Here is a tiny trained network, its code and every weight. The questions are about switching its units off for an input and a class, where a switched-off unit gives its printed mean instead of its output.

import numpy as np


def w(rows, s, z=0):
    codes = np.array(rows[::2]) - 128.0
    scale = np.full(codes.shape[1], s)
    scale[-1] = z or s
    return codes * scale


def norm(h):
    return h / np.sqrt((h * h).mean(-1, keepdims=True) + 1e-5)


def f(y):
    return np.maximum(y, 0)


def log_softmax(a):
    a = a - a.max(-1, keepdims=True)
    return a - np.log(np.exp(a).sum(-1, keepdims=True))


def net(x, mask):
    res = np.array(x, float).reshape(1, 4) / 4 @ E
    u = 0
    for l in range(3):
        y = f(norm(res) @ A[l][:, :-1].T + A[l][:, -1])
        res = res + np.where(mask[u : u + 5], y, B[l][:, -1]) @ B[l][:, :-1]
        u += 5
    return log_softmax(norm(res)[-1] @ U[:, :-1].T + U[:, -1])


A, B = {}, {}
E = w([
[129,126,128],'x0',
[113,98,255],'x1',
[158,213,136],'x2',
[242,105,154],'x3',
],0.0085)
A[0] = w([
[122,107,53,97],'L0N1',
[162,192,121,81],'L0N2',
[188,110,96,88],'L0N3',
[225,84,113,3],'L0N4',
[125,3,83,25],'L0N5',
],0.016,0.0023)
B[0] = w([
[143,121,44,234],'L0N1',
[141,193,159,207],'L0N2',
[128,83,143,217],'L0N3',
[135,65,168,249],'L0N4',
[144,253,176,255],'L0N5',
],0.021,0.0049)
A[1] = w([
[54,114,205,179],'L1N1',
[87,129,248,85],'L1N2',
[17,186,69,251],'L1N3',
[7,162,126,54],'L1N4',
[200,225,204,132],'L1N5',
],0.011,0.0017)
B[1] = w([
[174,130,65,204],'L1N1',
[200,135,9,237],'L1N2',
[112,42,203,221],'L1N3',
[60,86,184,184],'L1N4',
[59,187,137,254],'L1N5',
],0.014,0.008)
A[2] = w([
[226,151,11,59],'L2N1',
[78,30,126,144],'L2N2',
[91,245,154,94],'L2N3',
[218,126,233,147],'L2N4',
[59,154,119,251],'L2N5',
],0.012,0.0021)
B[2] = w([
[239,126,4,253],'L2N1',
[206,82,183,194],'L2N2',
[149,227,243,236],'L2N3',
[4,41,174,206],'L2N4',
[182,111,178,194],'L2N5',
],0.013,0.0074)
U = w([
[88,233,198,147],'0',
[162,116,150,249],'1',
[94,11,182,112],'2',
[160,151,42,136],'3',
[47,159,85,3],'4',
],0.011,0.0051)

Each question gives the input, the list of numbers given to net, and the class t.
The units are the neurons (one row each of A and B). Each row of codes is followed by its name. A weight is (code - 128) times the scale printed after its matrix; where a second scale follows, it is the last column's (A, B and U).
mask holds one flag per neuron, layer by layer. A switched-off neuron (its flag False) gives its mean, the last column of its row in B, instead of its output. The means were averaged over made-up inputs and are rounded, as every weight is.
A unit's drop is (log p(t) with every unit on - log p(t) with that unit switched off) / (log p(t) with every unit on - log p(t) with every unit switched off).
The circuit of an input: a set's keep is (log p(t) with only the set's units on - log p(t) with every unit switched off) / (log p(t) with every unit on - log p(t) with every unit switched off). Starting from the 12 units with the biggest drops (on a tie, the unit counted first), units are removed one at a time, each time the one whose removal leaves the highest keep (on an exact tie, the one counted first), for as long as the keep stays at least 0.8.
units of the circuit, in order: the units of the circuit, biggest drop first
unit that matters most: the unit with the biggest drop
k most important neurons: the k neurons with the biggest drops, biggest first
k most important neurons of layer l: the k neurons of layer l with the biggest drops, biggest first
drop of u: that unit's drop, to one decimal
input [-3,3,1,7], class 2: 2 most important neurons => L2N4, L0N4
input [3,6,-6,-2], class 0: 3 most important neurons => L0N5, L0N4, L1N5
input [0,-1,-5,5], class 0: unit that matters most => L0N5
input [6,7,-1,4], class 3: units of the circuit, in order => L1N2, L1N3, L2N1
input [-5,6,3,-2], class 3: 2 most important neurons => L0N5, L1N2
input [-2,-3,3,6], class 2: units of the circuit, in order => L0N4, L2N4
input [3,-1,-4,8], class 2: 2 most important neurons => L0N4, L2N4
input [-1,-7,-7,-3], class 0: 2 most important neurons => L0N5, L1N2
input [3,-4,3,-5], class 2: 2 most important neurons => L1N3, L0N5
input [-1,5,3,1], class 3: 4 most important neurons => L0N5, L1N2, L0N1, L0N2
input [4,8,-3,-5], class 3: 3 most important neurons => L1N2, L1N1, L0N1
input [4,1,8,6], class 0: 3 most important neurons => L0N2, L1N5, L1N3
input [-3,8,7,0], class 3: 3 most important neurons => L1N2, L0N5, L1N1
input [-2,-3,8,6], class 0: unit that matters most => L0N2
input [1,4,3,-2], class 3: 3 most important neurons of layer 0 => L0N1, L0N5, L0N2
input [-3,6,-6,-1], class 0: 2 most important neurons => L0N5, L0N4
input [-3,-5,-5,-7], class 2: 2 most important neurons of layer 1 => L1N3, L1N2
input [0,-4,4,-8], class 2: 2 most important neurons => L0N5, L1N3
input [5,7,6,0], class 3: 2 most important neurons of layer 1 => L1N2, L1N1
input [4,1,2,5], class 2: units of the circuit, in order => L2N4
input [-4,8,-3,6], class 3: 2 most important neurons => L1N2, L1N3
input [2,-7,-2,-8], class 2: 3 most important neurons of layer 1 => L1N3, L1N2, L1N1
input [1,6,6,-8], class 2: 4 most important neurons => L0N5, L1N4, L0N4, L0N2
input [-7,7,2,-8], class 2: 2 most important neurons of layer 2 => L2N1, L2N3
input [-6,-4,7,0], class 0: drop of L0N5 => 0.0
input [6,7,5,3], class 3: drop of L2N1 => 0.3
input [4,5,-3,-2], class 3: unit that matters most => L1N2
